In the rows, 128 means zero.
Each name stands for a flat space through zero: a line, a plane or more. A row that begins with a name and a colon came from that space; any other row is followed by the name of the space it lies nearest, among the names in its block.
tova-sida: [140 136 151  87  95 129  99 126 105 128 124 170 198 168 122 117  91 154
 120 118 176 101]
mitup-lezi: [126 114 158 122 107 107 102 107 128 145 117 111 170 128  94 176 120 122
 108 117 134 140]
ferin-figob: [141  97 122 135  65 142 127  94  93 140 121 116 113 120 153 157 139 139
  70 116  86 116]
loti-gokur: [139 135 196  96 106  77  75 147 126 119 113 134 169 121 107 125 114 149
 150 109 168 144]
mitup-lezi: [118 120  92 155 141 153 125 131  63 127  96 120  45 117 168 148 106 131
 116 116 202 180]
mitup-lezi: [109 156 135 152 196  58 142 170 186 107 133 121 133 124 106  40 157 123
 198 167 143 176]
kir-nido: [136 128  95 129 146 114 136 141  91 106  85 127 119 137 174  43 108 152
 178 120 200 162]
mitup-lezi: [153 149 135 139 106 141 146 145 118 126 186 143 127 177 132 101 145 127
  78 142 119 124]
kir-nido: [144 124 172 137 138 115 107 148 100 129 151 123 121 121 116 147 132 137
 136 125 119 154]
tova-sida: [150  83 134 144 130 154 138  99  65 157 166 144 196 157 119 148 120 153
 121 146  51 104]
loti-gokur: [113 135 135 161 141 115 130 165 105 123 176 168  96 136 138  97 146 153
 118 174 109 143]
mitup-lezi: [202 145 157 136 154 136 159 117 134 121 162 130 130 161 127  65 177 134
 129 136  54 126]
loti-gokur: [151 138 154 124 146 152 135 144 131 130 181 141 138 141 112 140 137 124
 131 133  77 102]
ferin-figob: [118 161 140 113 138 107 131 165 168 109 160 180 150 145 124  59 139 147
 152 162 118  97]
ferin-figob: [ 96 101 128 121 120 136 107 143 120 136 123  83 121  79 122 214  97 105
 150  95 138 127]
loti-gokur: [129 108 131 128 122  87 131 143 132 109 118 127 134  93 158  57 150 162
 185 139  73 118]
tova-sida: [100  87 102 143  97  93 141 133 120 136 137  91 196 127 132 109 118 130
 146 136 111 129]
ferin-figob: [147 140 143 112 156 161 108 128 104 127 106 124  93 122 126 175 102 117
 139  93 182 145]
kir-nido: [137  96 161 148  65  91 107 138  97 132 140  65 114 101 135 165 143 125
  94 102 112 169]
mitup-lezi: [128 150 146 175 184  66 124 144 125 121 114 120  99 144 108  76 151 131
 139 159 192 230]
mitup-lezi: [139 141 145 106 129 160 129 114 165 130 142 155 114 113 116 158 146 123
 116 128  60  72]
mitup-lezi: [191 137 147 137 151 123 143 138 113 107 124  87  83 125 153  74 157 127
 158 101 119 169]
kir-nido: [109 113  95 130 101 109 140 156 125 112 122  94 127 112 164  89 119 128
 155 116 149 133]
tova-sida: [ 78 131 130 144 106 113 105 150 134 129 135 146  71  94 129 170 133 130
  93 148 138 137]
tova-sida: [127 143 160  95  81  97  92 140 128 119 119 162 172 149 124 103 111 154
 115 125 178 117]
loti-gokur: [179 142 151  78 110 125 104 101 111 104  61 182 130 131 168  47 128 184
 155 108 144 101]
ferin-figob: [139 126 126 152  92  89 147 132 137 125 147  91 143 151 131  83 157 120
  95 136 123 159]
kir-nido: [190 164 168 115 150 149 131 121 134 114 140 175  89 145 134  85 166 149
 120 134  84 111]
loti-gokur: [149 121 162 133 129 118 121 141 111 126 155 132 132 123 127 119 144 145
 139 133  82 128]
mitup-lezi: [190 156 168 111  66 123 131 174 128 101 180  87 109 153 152  88 151 116
  96  86 135 134]
ferin-figob: [181 153 182  88 130 153 116 178 112 114 189 126 171 163 118 125 104 124
 158  91 142 104]
tova-sida: [116 139 122 145 187 161 115 114 107 130  95 173  28  95 137 166 131 140
 129 144 138 146]
kir-nido: [111 116 110 141  74 109 148 161 173 110 147  50  63  68 159 135 166  95
 119 105  77 125]
tova-sida: [124 114 121 103 106 158 116 133 107 130 124 116 141 118 139 172  92 122
 136  94 148 102]
kir-nido: [136 118  83 152 148 161 154  81 105 145  97 109 111 148 133 146 123 110
  99 124 152 154]
ferin-figob: [ 94  96 131 142 133 141 110  84 114 170 124 129 166 123  79 239 107 115
  91 140 110 128]
tova-sida: [111 106 153 161 128  86 107 128 117 131 117 124  76  76 130 144 162 148
 126 149  82 164]
ferin-figob: [139  90 102 140  71  99 148 133 115 120 116  32 139 111 164 101 134 112
 135  88 127 155]
tova-sida: [167  81 151 149 125 104 132 100  76 137 130 133 166 123 143  83 156 177
 151 146  29 130]
loti-gokur: [148 156 179  95 156 122 103 179 138 111 153 128 149 131 108 125 107 123
 183 103 165 129]
ferin-figob: [ 98 120 123 151  76  67 135 160 160 121 153  75 139 118 128 105 150 110
 109 136 128 155]
loti-gokur: [120 150 163 131 146 118 106 175 128 128 164 104 126 137  93 174 107  99
 130 114 193 169]
kir-nido: [171 151 127 136 203 181 149 142  81 127 162 155 125 182 127 106 109 129
 153 132 158 143]
tova-sida: [203 104 170 111 110  83 132 116 137 110 101  48 161 101 143  67 162 133
 189  77  68 144]
ferin-figob: [137 150 163 131  43  88 107 127 131 130 153 147 146 176 116 111 149 138
  26 143 157 144]
mitup-lezi: [147  92 114 119 161 129 117  14  95 148  13 197 163 121 135  95 131 191
 149 152  90 113]
loti-gokur: [ 93 115 126 137 133 115 109 126  99 139 126 183 153 135 123 127 111 162
 127 166 137 125]
kir-nido: [ 67  82  93 171 139 124 127  68 137 172  85  77 117  85  87 252 124  88
  90 136 117 165]
ferin-figob: [168 149 171  84  68 121 105 178 115 103 160 112 156 151 145 101 108 132
 129  81 175 115]
kir-nido: [146 142 147 115 131 117 116 177  93 109 148 134 151 155 143  79 101 145
 165 115 189 145]
loti-gokur: [120 107  64 144 123 146 184 102 166 128 123  94 113 106 156 101 159 109
 133 135  46  93]
kir-nido: [219 133 193 143  97 123 121  98 102 120 128 119  44 116 151 108 203 152
  72 112  44 155]
tova-sida: [113 111 119 113  80 124 125 144 124 127 140 106 163 125 139 136 108 125
 127 111 133 105]
loti-gokur: [ 95 132  83 115 115 136 142 103 176 135  94 100 145 128 116 156 111  89
 112 113 168 116]
mitup-lezi: [116 139 136 104  88 114 126 170 163 113 160 108 151 124 129 119 123 114
 136 112 132 100]
[ 63  87 125 148 121  82 112 127 112 145 145 201 197 116 118 107 127 187
 146 205  57  94]
loti-gokur
[ 90 124 147 124  99 113 101 152 141 135 150 121 134 107 106 189 116 116
 110 127 136 123]
ferin-figob
[127 110 123 152 122 161 149 127 125 149 183  91 122 127 111 198 137  94
  92 125  69 119]
kir-nido
[ 89 122 111 113 125 148 117 170 141 105 119 135  37  42 174 152 125 135
 174 115  97  87]
ferin-figob
[136 144 127 136  84 121 122 131 138 126 111  44  78 130 124 179 126  73
  64  76 220 192]
kir-nido
[122 108 108 103  60  99 135 159 136 101 123 100 153 103 181  58 126 146
 166 105 112  91]
ferin-figob
[158 144 167  86  74 143  87 132  82 111 125 225 112 140 169  89 123 198
 100 131 125  76]
tova-sida
[ 82 140 162 133  91 112  75 148 111 132 141 200  73 107 124 177 129 160
  66 162 144 127]
tova-sida
[108 127 133 110 100 139  88  91 110 141  79 169 114 122 123 185 104 143
  81 123 175 122]
ferin-figob
[205 143 128 137 124 210 154 126  74 119 161 123  22 142 178 135 153 125
  80  96  93 123]
mitup-lezi
[111 128 128 101  70 131 109 155 131 115 130 120 112 104 153 147 111 127
 118 101 148 100]
tova-sida
[154 143 177 105 130 129 108 124 126 128 149 192 163 149 111 111 136 162
 126 147  88  91]
kir-nido
[119 155  85 130 176 181 166 130 169 134 144  92 112 148 104 173 112  62
 125 112 167 128]
tova-sida
[104 119 106 115  98  99 121 151 149 104  85  81  94  74 165 108 123 121
 167  96 160 136]
tova-sida
[132 148 142 146 106  88 128 133 143 128 141 114 138 163 109 102 147 118
  82 141 166 172]
ferin-figob
[ 78 148  70 126 199 160 151 133 166 132 114 138 133 135 107 148  92  92
 166 141 189 121]
kir-nido
[132 127 138 126  81 126 139 170 148 116 183  88 113 112 143 131 147 110
 117 111  83 106]
kir-nido
[102 172 144  89 110  93 103 177 171  97 128 185 139 133 135  62 118 151
 152 143 182 100]
ferin-figob
[ 97  94 102 145 147 143 146 163  97 138 182 117 176 130 128 143  98 126
 171 143  98 109]
kir-nido
[ 95 146 130 115 125 110 109 138 153 122 114 169 125 121 122 120 121 140
 128 147 158 116]
ferin-figob
[108 132 103 134 127 131 143 152 151 121 135  88 102 112 135 139 125  97
 135 114 147 136]
kir-nido

Each name stands for a flat space through zero: a line, a plane or more. A row that begins with a name and a colon came from that space; any other row is followed by the name of the space it lies nearest, among the names in its block.
dopo-tokob: [161 152 123 130 127 134 128 147 116  99 145 121 117 130 110 107 130 139
 119 162  98 122]
piz-fenan: [108 113 130 129 104 125  82  42 172 170 128 145 111 147 109 140 115 136
 120 107 141 138]
piz-fenan: [107  84 139 141 108 104 142 136 130 178 129 134 141  96 172 184 117  88
 149 106 171 139]
kab-nam: [188 110  70 170 138 126 112 136  50  89 185 132 105 162 113 118 142 144
 139 151 183 169]
kab-nam: [127  94 100 121 141 133 168 206 113 124 146 131 197 140 146 106 132 126
 176 119 133 129]
tav-mif: [ 84 106 132 111 100 165 124 123 110 152 128 187  64 116 221 169  71 124
  91 108 173 184]
kab-nam: [108 145 122  97 153 125  96  75  87  67 125 197  68 210  56 122 138 139
 111 114 185 166]
kab-nam: [139 160 100 172 149 138  51  48 136 113 155 134 156 120  77  48 177 157
 134 164 144 111]
dopo-tokob: [142 127 127 118  79 163 122 120 124  88 179 142 152 118 135  80 129 129
 144 128 139 101]
tav-mif: [163  90 134 145 116  89 157 204 112 230 135 106 130 118 152 232 128  67
 175 100 150 151]
kab-nam: [ 93 130  90 106 136 156 137 135 115 140 112  98 170 133 171  90 158 155
 163 127 148 148]
tav-mif: [151  90 122 146 112 137 123 112 136 145 146 127 112 146 137 150  97 134
 115  83 135 132]
kab-nam: [155  89 147  95 135 108 188 229 140  89 153 177 160 189  66 141  87 104
 148  97  82 103]
dopo-tokob: [124 103 129 158 153 125 105 108 149 191 113 131 135 135 128 157 126 120
 129  68 147 130]
piz-fenan: [136 123 163 123 131 145 135 168 169 157 124 159 126 125 128 145  86 113
 106  89  78 103]
tav-mif: [154 129 120 134 143  86 133 183  91 192 128 129 103 145 114 203 147  88
 162 145 152 174]
tav-mif: [108 145 126 100 138 146 122 141 116  76 144 187 141 151 102  80 132 134
 134 145 135 127]
dopo-tokob: [169 121 111 115 166 111 148 207  95 121 136 166  81 207  81 166  98 131
 119 133 102 174]
tav-mif: [120  84  81 155 176  70 134 126 144 151 109 118 132 171 101 151 108 160
 127 170 107 178]
piz-fenan: [119 119 101 149 150  89 137 150 102 141 127 114 155 111 136 138 156 118
 160 180 154 154]
piz-fenan: [184 100 158 148  83  88 176 185 159 174 146  59 170  82 130 182 124  80
 163 122  82  77]
dopo-tokob: [156 163 141 128  91 135 115 138 122 101 170 139 129  92 118  99 139 114
 134 189 109 105]
dopo-tokob: [152 140 134 159 138 131 105 174 122 152 161 182 116  98 136 134 109 107
 117 168 114 137]
tav-mif: [199 113  72 129  94 131 126 162  53 173 180  85 114 178 128 165 168 117
 196 116 190 179]
tav-mif: [156 119 127 157 130 123 123  87 162 109 127  79 147 128  96 103 129 153
 113 111  92  86]
piz-fenan: [116  77 146 143 130  90 152 148 200 175 115 133 158 118 128 166  75 118
 120 123  70 113]
kab-nam: [134 111 161 137 132 126 103 119 202 146 147 184 169 144  63 110 102 114
 128  89  85  77]
kab-nam: [162  71  99 152 156 101 166 160  93 101 135 105 134 176 109 154 118 135
 137  86 150 141]
piz-fenan: [118  86 100 118 108 104 134  57 176 114 117  86 127 178 100 122  98 180
 114 132  94 137]
piz-fenan: [121 124 120 147 109  99 103  76 131 142 142 115 149 108 113 127 161 115
 157 155 165 127]
piz-fenan: [ 95  94 126 144 151  94 133 129 170 138 121 156 170 121 117 124 107 128
 131 151 109 125]
kab-nam: [ 89 107 108 127 142 147 100  96 113 151 126 171 127 151 148 127 132 132
 138  88 195 163]
dopo-tokob: [ 96 134 121  91 124 127 168 141 116  80 107 101 149 126 147 103 140 143
 138 152 124 127]
dopo-tokob: [ 70 125 144  82 112  88 169 118 105 103  91 120 115 124 143 168 142 104
 142 148 171 150]
tav-mif: [117 128 103 138 171 109  99  96 119 107 118 176  69 177  93 133 101 162
  84 166 126 182]
tav-mif: [150 153 122 168 175  86 103  74 144 108  97  91  91 137  67 127 134 161
  81 172  84 127]
dopo-tokob: [ 87 107 123  93 112 135 166 173  91  79 142 182 127 125 177 126 102 119
 133 154 162 159]
kab-nam: [130 112 119 121  95 172  97 145 138 182 174 190 129 135 160 126 100 119
 143 109 142 150]
tav-mif: [117 141 127 114 133 142 125 141 110  78 145 175 124 133 121  94 122 133
 120 155 133 132]
dopo-tokob: [147 146 126 167 121 150  97  74 131 108 135 101 107  88 148  98 127 153
  89 140 120 110]
piz-fenan: [123  89 109 133 137  89 190 163 125 113 102  73 132 122 162 158 102 144
 120 157 100 146]
kab-nam: [131 124 110 116 125 133 119  96  81 115 123 135  54 174 131 162 120 141
 106 109 176 179]
dopo-tokob: [ 83 117 133  86 106 122 143 104 147 113 109 147 102 148 139 140  95 142
 110 143 120 152]
piz-fenan: [134 150  81 122 176 144  82 159  96 183 140 178 123 192  96 119 158 137
 163 136 154 189]
[120 140 123 108 156 104 150 125 145 137  77  68 140 157  97 134 152 146
 137 121  95 124]
dopo-tokob
[146 142 139 153 164  77 131 112  88  49 125 137 100 135  61 134 149 117
 108 160 150 120]
kab-nam
[129 112  93 137 182 102 101 160 180 194 131 171 168 189  62 117 115 148
 152 156  71 156]
piz-fenan
[132 185 194 100 108 155 123 138 139 132 121 128 149  90 108 117 171  79
 146  81 126  57]
tav-mif
[141 113 144 133 158 115 102 143 123 131 145 231  71 187  70 169  84 108
  97 101 137 157]
tav-mif
[184 134 130 144 102 125 134 147 134 128 153  95 113 115 122 135 114 130
 117 154  81 112]
kab-nam
[123 118 150 150 113 119  86  94 157 187 140 177  98 111 128 169 102 102
 111 122 139 139]
dopo-tokob
[153 114 129 104  77 149 137  93 129 152 120  77  67 160 151 175 103 143
 108  72 126 143]
piz-fenan
[129 169 155 132 148 115 124 126 135 100 111 124 128 101  98 111 147 120
 112 158 100  97]
tav-mif
[ 60 162 144  54 121 156 121 141 122 180  99 167 144 145 145 134 167  99
 177  96 174 149]
tav-mif
[112 107 108 152 174 158 116 154 173 179 114 148 161 130 159 103  93 160
 111 105  83 134]
dopo-tokob
[161 159 117 111 132 159 118 144 109  98 148 128 133 163  91  85 151 143
 140 121 116 116]
piz-fenan
[140 139  93 174 149 122 108 118  95 109 147 104 164  92 136  83 174 138
 149 177 159 127]
kab-nam
[159 130 112 103 103 149 124  96 144  96 145  98 129 185  80  92 129 165
 132 106  99 111]
piz-fenan
[120  86  76 156 141 105 151 121 138  90 132  93 160 125 150  92 106 180
 119 189 101 146]
tav-mif
[125  84 131 157 123 121 147 112 175 126 122  98 158 102 151 123  92 145
 107 111  93  98]
tav-mif
[146 145 111 125 123 134 140 163  90  66 163 137 147 120 122  82 146 132
 144 180 131 123]
tav-mif
[131 130 132  99 122 114 136 147 141 136 129 145 118 163  95 144 116 124
 135 140 102 139]
dopo-tokob
[116  95 148 155 156  80 152  99 107 120  82 107  79 125 134 205 113 110
  91  85 169 141]
kab-nam
[155 139 101 133 137 111 128 140 114 160 120  85 107 147 120 150 142 141
 136 158 111 159]
piz-fenan

Each name stands for a flat space through zero: a line, a plane or more. A row that begins with a name and a colon came from that space; any other row is followed by the name of the space it lies nearest, among the names in its block.
gegi_duzi: [110 133 168 149 127 151 111  88  83 138 108 121 144 135 132 129 104 115
 148 129 170 140]
vage_mopi: [178 144  76 148 157 137 162 141 178 123 127 161 111 100  97 153 110  97
 140 130 106 110]
vokir_zuka: [ 94 129 140  87 118  97 109 148 157 122 142 143  97 140 120 107 170 165
  83 135 111 124]
rif_zuva: [ 41 117 120 171 170  82  99 118 141 143 108 147  93  98 126 163 153 132
 153  92 161  55]
vage_mopi: [102 122  93 178 137 119 107 127 134 138 127 120 143 113 118 145  99 122
 147 115 106 119]
zanir_gamaz: [193 112 105  94 117 131 176 114 115  90 158  99 175 124 141 122 129 163
 111 136 114 116]
gegi_duzi: [106 111 140 114 134  89 133 134 143 124 153 150  95 131 131 126 153 143
 122 118 130  96]
vokir_zuka: [121  78 158  82  74  89 130 160  94 122 190  88 143 174 181  86 151 168
 111 121  94 153]
gegi_duzi: [140 143 132  76 109 134 126 167 151 126 121 126 112 143 132 105 167 141
  89 144 108 158]
rif_zuva: [114 179 121 107 129 166  91 114 148 122  78 125 142 118  90 120 140 153
  76 160 128 155]
vokir_zuka: [110 162  74 139 151 149 103 127 153 124  71 109 152  92 107 150 144 145
 106 132 124 115]
rif_zuva: [124 172 100  95 125 165 100 162 153 131  63 102 137 117 123 123 172 141
  85 146 117 160]
gegi_duzi: [124 143 162  68  86 143 102 136 120 119 131 109 142 162 127  82 149 169
  68 160 109 184]
vage_mopi: [188 154 194  78 124 170 166 125 119 130 112 165  88 150 130 112 142  86
 128 153 178 161]
gegi_duzi: [146 134 130 160 149 143 144  94 121 128 123 148 130 114 111 147  94 102
 155 127 152 113]
vage_mopi: [ 94  94  97 117 125  59 124 138 161 107 187 133 123 125 120 121 146 188
  97 116  79  83]
rif_zuva: [117 158 143 147 159 166 122 147 122 163  46 135  92 112 146 157 155  62
 170 114 190 129]
rif_zuva: [ 95  73 121 147  98  70 114 115 111 115 213 109 160 148 133 108  92 178
 122 116  73 118]
zanir_gamaz: [118  86 198  98 157  55 181  92 131 110 192 204  48 134 134 133 162 137
 146 107 190  37]
vage_mopi: [164 125 131 111 145 125 168 109 133 109 139 148 119 117 125 137 136 129
 131 129 150  96]
zanir_gamaz: [122 135  68 133 140 138 123 185 140 142  72  81 140 102 164 153 173 116
 141 105 119 120]
rif_zuva: [118 132 127 133 150 119 133 120 139 128 118 147 108 114 121 143 140 123
 135 121 149  98]
zanir_gamaz: [105 105  78 139 150  95 137 164 137 131 112  98 127 100 166 158 173 135
 150  89 127  74]
zanir_gamaz: [174 136 117  91 130 145 161 142 130 115 112 115 134 121 145 130 158 129
 119 133 137 126]
gegi_duzi: [179 174 115 115 133 198 139 181 137 155  46 114 115 121 146 139 153  60
 145 137 146 179]
vokir_zuka: [144 170 149  49 129 149 131 114 154 101 100 146 115 127 100 107 181 171
  56 166 149 132]
vokir_zuka: [ 86 116 145 130 120 123 102 104  87 127 117  92 160 131 149 124 137 158
 125 120 150 121]
gegi_duzi: [113 117 126 116 145  97 141 169 154 139 124 147  76 122 149 140 176 113
 141 105 138  95]
zanir_gamaz: [ 87 121 190 173 110 123  90  95 107 152 165 167 108 163 100 108  60 102
 147 136 127 167]
rif_zuva: [107 118 126 134 100 123 100 127 114 128 148 102 159 144 128 109 108 154
 112 134  94 156]
rif_zuva: [104 113 116 135 139  96 127 128 139 124 142 134 118 118 129 137 139 144
 130 114 125  93]
gegi_duzi: [156 131  78 141 150 127 154 170 163 135 113 133 109 105 135 154 141  95
 151 113 113 110]
vokir_zuka: [121 135 150  80 117 119 124 131 139 116 134 136 114 140 124 107 163 160
  87 143 129 131]
vage_mopi: [ 68 105 139 123 108 115  90 109  72 123 118  61 182 134 167 118 150 183
 116 114 142 122]
zanir_gamaz: [169 133 111 128 108 167 136 158 107 138 106  86 161 136 156 124 119 102
 142 131 114 175]
vage_mopi: [108 116 159 141 131 144 123  78  57 126 101  86 173 124 161 138 125 138
 153 115 189 112]
zanir_gamaz: [164 160 116  90 136 166 146 168 143 133  69 116 115 118 146 134 178 105
 120 135 147 143]
vokir_zuka: [ 94 143 143 117 136 131 106 102 122 123 102 127 131 121 118 128 148 154
 106 134 156 115]
vokir_zuka: [108  77 240 164 121  94 146  80  65 150 196 180  81 172 148 118  76  79
 199 107 187 118]
[153 136 108  93 112 127 133 149 158 113 145 128 132 135 114 109 139 153
  87 147  86 147]
gegi_duzi
[244 139 166  95  93 189 181 117  99 117 154 132 151 162 128  98  79  91
 131 166 125 202]
rif_zuva
[115 156  62 110 139 113 109 184 212 125 112 143 100 107  95 131 167 149
  80 136  69 123]
vokir_zuka
[143 141 120 165 146 167 133 103  99 136  86 111 156 109 133 153 103  95
 165 122 164 127]
vage_mopi
[ 99 118 109 127 133  96 117 123 145 116 146 130 130 119 117 129 138 165
 108 123 110  99]
rif_zuva
[126 137 173 164  99 183  98 131  68 168  95  98 149 159 154 116  82  68
 171 132 147 209]
rif_zuva
[155 129  93 190 168 127 157 107 154 131 138 171 113  97  95 166  78  83
 174 116 130  91]
vage_mopi
[207 151 149  57 130 165 184 142 132 112 103 136 111 131 144 121 174 113
 113 148 163 138]
zanir_gamaz
[ 96 112 182 139 138  98 128 118 124 144 150 176  71 143 129 128 128 103
 155 114 162 107]
zanir_gamaz
[129 103 196 113 108 124 140  94  72 125 156 125 133 157 154 109 119 131
 143 127 167 134]
vokir_zuka
[ 98 126 166 139 127 105 109  73 133 117 173 175 115 140  80 113  89 153
 107 145 128 120]
zanir_gamaz
[181 128  97  84 136 123 175 167 161 112 129 130 111 117 142 133 173 129
 116 127 117 109]
rif_zuva
[ 20 139  58 209  89 118   2 217 173 188 115  90 139 144 106 111  84 117
 116 122   0 219]
vage_mopi
[116 112 160  95 116 100 132 125 127 118 161 141 109 146 133 109 148 154
 108 130 130 119]
vage_mopi
[119 103  84  80  87  87 116 208 161 121 166  88 135 148 156  97 175 179
  80 125  41 150]
vokir_zuka
[105 126  91 173 144 117 113 144 149 143 122 132 121 111 119 149 113 109
 150 112 108 115]
vokir_zuka
[ 99 142 130 135 134 129 103 106 134 125 117 135 131 121 105 128 124 146
 111 136 133 123]
rif_zuva
[175 174  63 101 121 178 125 193 174 132  73  99 142 115 122 126 154 116
  94 150  81 180]
vage_mopi
[ 87 133 112  95 121  98  99 160 168 123 131 129 108 130 119 113 174 171
  79 132  95 123]
vokir_zuka
[ 88 114  63 140 119  81  96 171 180 126 160 117 131 121 112 123 134 169
  96 120  44 121]
vage_mopi
[213 141 154  62 109 162 177 125 122 104 139 133 134 146 131 104 138 129
 102 159 136 159]
vokir_zuka
[ 73 107  70 122 139  76 110 188 161 132 118  97 117 107 159 144 195 161
 118  94  97  82]
rif_zuva

Each name stands for a flat space through zero: a line, a plane or more. A row that begins with a name and a colon came from that space; any other row is followed by the name of the space it lies nearest, among the names in its block.
nozik-niva: [ 79 154 100 123 111 152 121  90 129 134 141 119 137 158 149 121 126  85
 147 101  81 108]
lekig-pigez: [180 121 134  75 159 128 181 101 145 173  94 144 162 131 150 138 129 147
 118 141 116  87]
nozik-niva: [145 118 136 122 138 125 136 139 131 139 131 126 129 124 127 126 124 134
 116 142 140 124]
lekig-pigez: [139 163 132  79 131 112 116  96 146 158  94 185 121 169 115 134 128 154
 123 111  74 136]
guri-bune: [120 157 127 176 177 139 128  98 128 155 122 215 113 104 165  95 146 109
 101 170 179 134]
kaza-vegi: [ 53 135 107 168 191 144 179  57 100  84 100  84 181 167 158 109 142 130
 161 111  85  68]
guri-bune: [101 129 116 133 146 143 127  92 151 138 118 155 140 128 147 122 118 116
 124 143 126 100]
lekig-pigez: [144  92 134 136 175 104 131 111 158  70  60 146 140  88 101 159 120 189
 116 171 177 108]
guri-bune: [144 158 143 139 171 127 183 109  86 166 121 148 145 155 162  96 162 139
 132 115 109 129]
guri-bune: [135 153 134 101 117 140 158 134  99 190 167 106 138 177 153 101 136 102
 134  94  72 125]
nozik-niva: [146 151 123 106 153 130 178  89 109 143  98 130 156 146 154 129 153 135
 143 109  97 107]
guri-bune: [ 86 131 110 117 102 130  75 111 163 105 123 139 114 139 104 143 103 120
 130 124 106 126]
kaza-vegi: [153 104 140  97 137 120 121 175 133 145 165  74 120 145 102 119  99 122
  91 155 132 114]
nozik-niva: [ 70 126  94 143 116 151 110  87 149  94 122 118 141 121 140 139 117  96
 148 123 119  98]
guri-bune: [144 156 143 100 100  99 131 154  81 113 130  82 116 181  92 133 149 158
 154  65  61 170]
kaza-vegi: [107 146 115 144 132 130 114 105 129 106 114 148 121 123 130 130 137 121
 133 127 132 133]
kaza-vegi: [130 115 143 105 208 109 143 148 116 128 149  51 135 190  95  95  99 142
  75 170 109  82]
kaza-vegi: [154 102 146 104 150 120 149 171 116 145 161  59 136 153 112 113 109 133
 101 146 123 107]
lekig-pigez: [108 159 113 155 175 112 110 103 110  64  98 127 110 131 106 125 145 133
 116 145 145 133]
nozik-niva: [ 98 151 120 142 139 128 115 149  87 109 174  58 111 172 113  98 129  94
 118 118 104 132]
guri-bune: [ 83  98  95 102  88 141  73 113 188  86 124  99 130 117 101 166  82 105
 132 135 118  94]
kaza-vegi: [154  88 174 124 147 115 161 188 109 172 167  86 141 159 118  99 110 164
 110 136 119 127]
nozik-niva: [ 79 118 112 181 139 146 110 134 121  97 162  96 122 113 135 108 119  89
 121 151 163 116]
nozik-niva: [141 134 138 105  99  99  95 155 125 100 119 116 103 145  78 147 125 160
 132 105 105 166]
lekig-pigez: [144 129 131 127 129 124 163 106 117 120  91 140 150 118 142 144 152 155
 157 105 120 129]
lekig-pigez: [116 216 109 124 130 116 120  87  80 109 105 152 103 173 126 120 176 115
 148  77  73 167]
kaza-vegi: [114 127 160 157 186 109 147 134 104 136 126 135 133 169 119  91 130 174
 114 138 114 132]
lekig-pigez: [170 113 136  95 101 127 138 144 143 155 126 134 133 110 131 147 124 135
 130 124 132 131]
lekig-pigez: [112 122 130 179 120 112 137 110 107  48  71 141 137  93 119 157 162 181
 180  96 146 160]
lekig-pigez: [174  87 140  74 137 122 117 149 186 166 126 141 129 112 110 143  85 141
  82 181 153  98]
nozik-niva: [152 143 130  97 129 118 151 106 124 136  95 142 141 141 130 142 143 151
 143 105  97 128]
nozik-niva: [104 150 108 138 109 143 142  65 136 123  82 186 149 113 163 147 153 129
 174  93 107 127]
guri-bune: [164  97 168 124 137 100 174 157 102 122 104 102 152 140 110 136 139 204
 149 104 112 142]
kaza-vegi: [110  84 151 130  77 149 148 132 158 191 141 167 163 125 161 130 109 151
 166  97  98 125]
kaza-vegi: [133 137 124 134 146 128 162 110 104 114 111 110 146 131 141 129 150 133
 144 115 121 119]
guri-bune: [139 112 117 131 105 120  95 154 138  77 127 101 107  89  98 156 121 122
 123 142 170 142]
[ 69 156  97 113  69 159  97  76 158 153 132 172 132 149 154 137 120  87
 164  83  66 124]
nozik-niva
[ 58 103 142 179  87 137 105 139 132 121 148 141 133 139 127 118 114 148
 167  94 104 152]
lekig-pigez
[130 129 147 124 169 108 111 145 131 138 136 134 111 159  99 105 110 150
  88 158 127 130]
kaza-vegi
[111 106 121 180 115 149 142 159  96 104 172  67 133  96 148 116 136  90
 142 130 170 128]
lekig-pigez
[155 131 101 175 152 142 165 152  66  66 153  33 126  68 150 125 168  68
 125 151 212 120]
lekig-pigez
[115  90 146 122 133 128 141 122 157 149 116 143 156 139 130 130 104 167
 135 130 108 105]
guri-bune
[116 149 122 123  70 146  57 169 148 183 204 159  74 130 126 106 104  60
  97 136 136 165]
guri-bune
[ 87 157 113 162 118 146 126 104 108 127 140 141 127 135 155 112 147  97
 151 104 114 137]
nozik-niva
[ 96 154 134 116  98 106  79 127 130 112 120 149 102 177  86 132 122 156
 141  88  68 168]
guri-bune
[ 84 137 101 116  99 148 108  90 153 126 125 136 137 139 140 139 116 100
 148 108  92 108]
nozik-niva
[118 135 112 129 129 141 120 115 137 132 136 131 126 120 140 125 124  98
 121 140 137 115]
guri-bune
[126 116 107  87 156 118 137 108 136  75 101  49 150 150  98 153 112 135
 123 135 102  77]
nozik-niva
[110  58 150 132  76 134  77 189 184 152 175 130 116 107 103 133  68 136
 113 152 152 135]
lekig-pigez
[ 45 103 147 166 115 140 118 114 146 150 140 160 150 168 137 105 102 159
 158 101  76 125]
lekig-pigez
[135  74 129 139 142 144 145 130 165 136 125 130 153  80 147 137 104 129
 116 173 181  88]
guri-bune
[178 186 136 127 112 135 145 176  60 193 200 115  91 143 155  84 168  66
 110 110 132 177]
guri-bune
[186 137 128  62 152 108 120 143 142 141 123 108 112 141  97 138 114 127
  80 161 130 113]
kaza-vegi
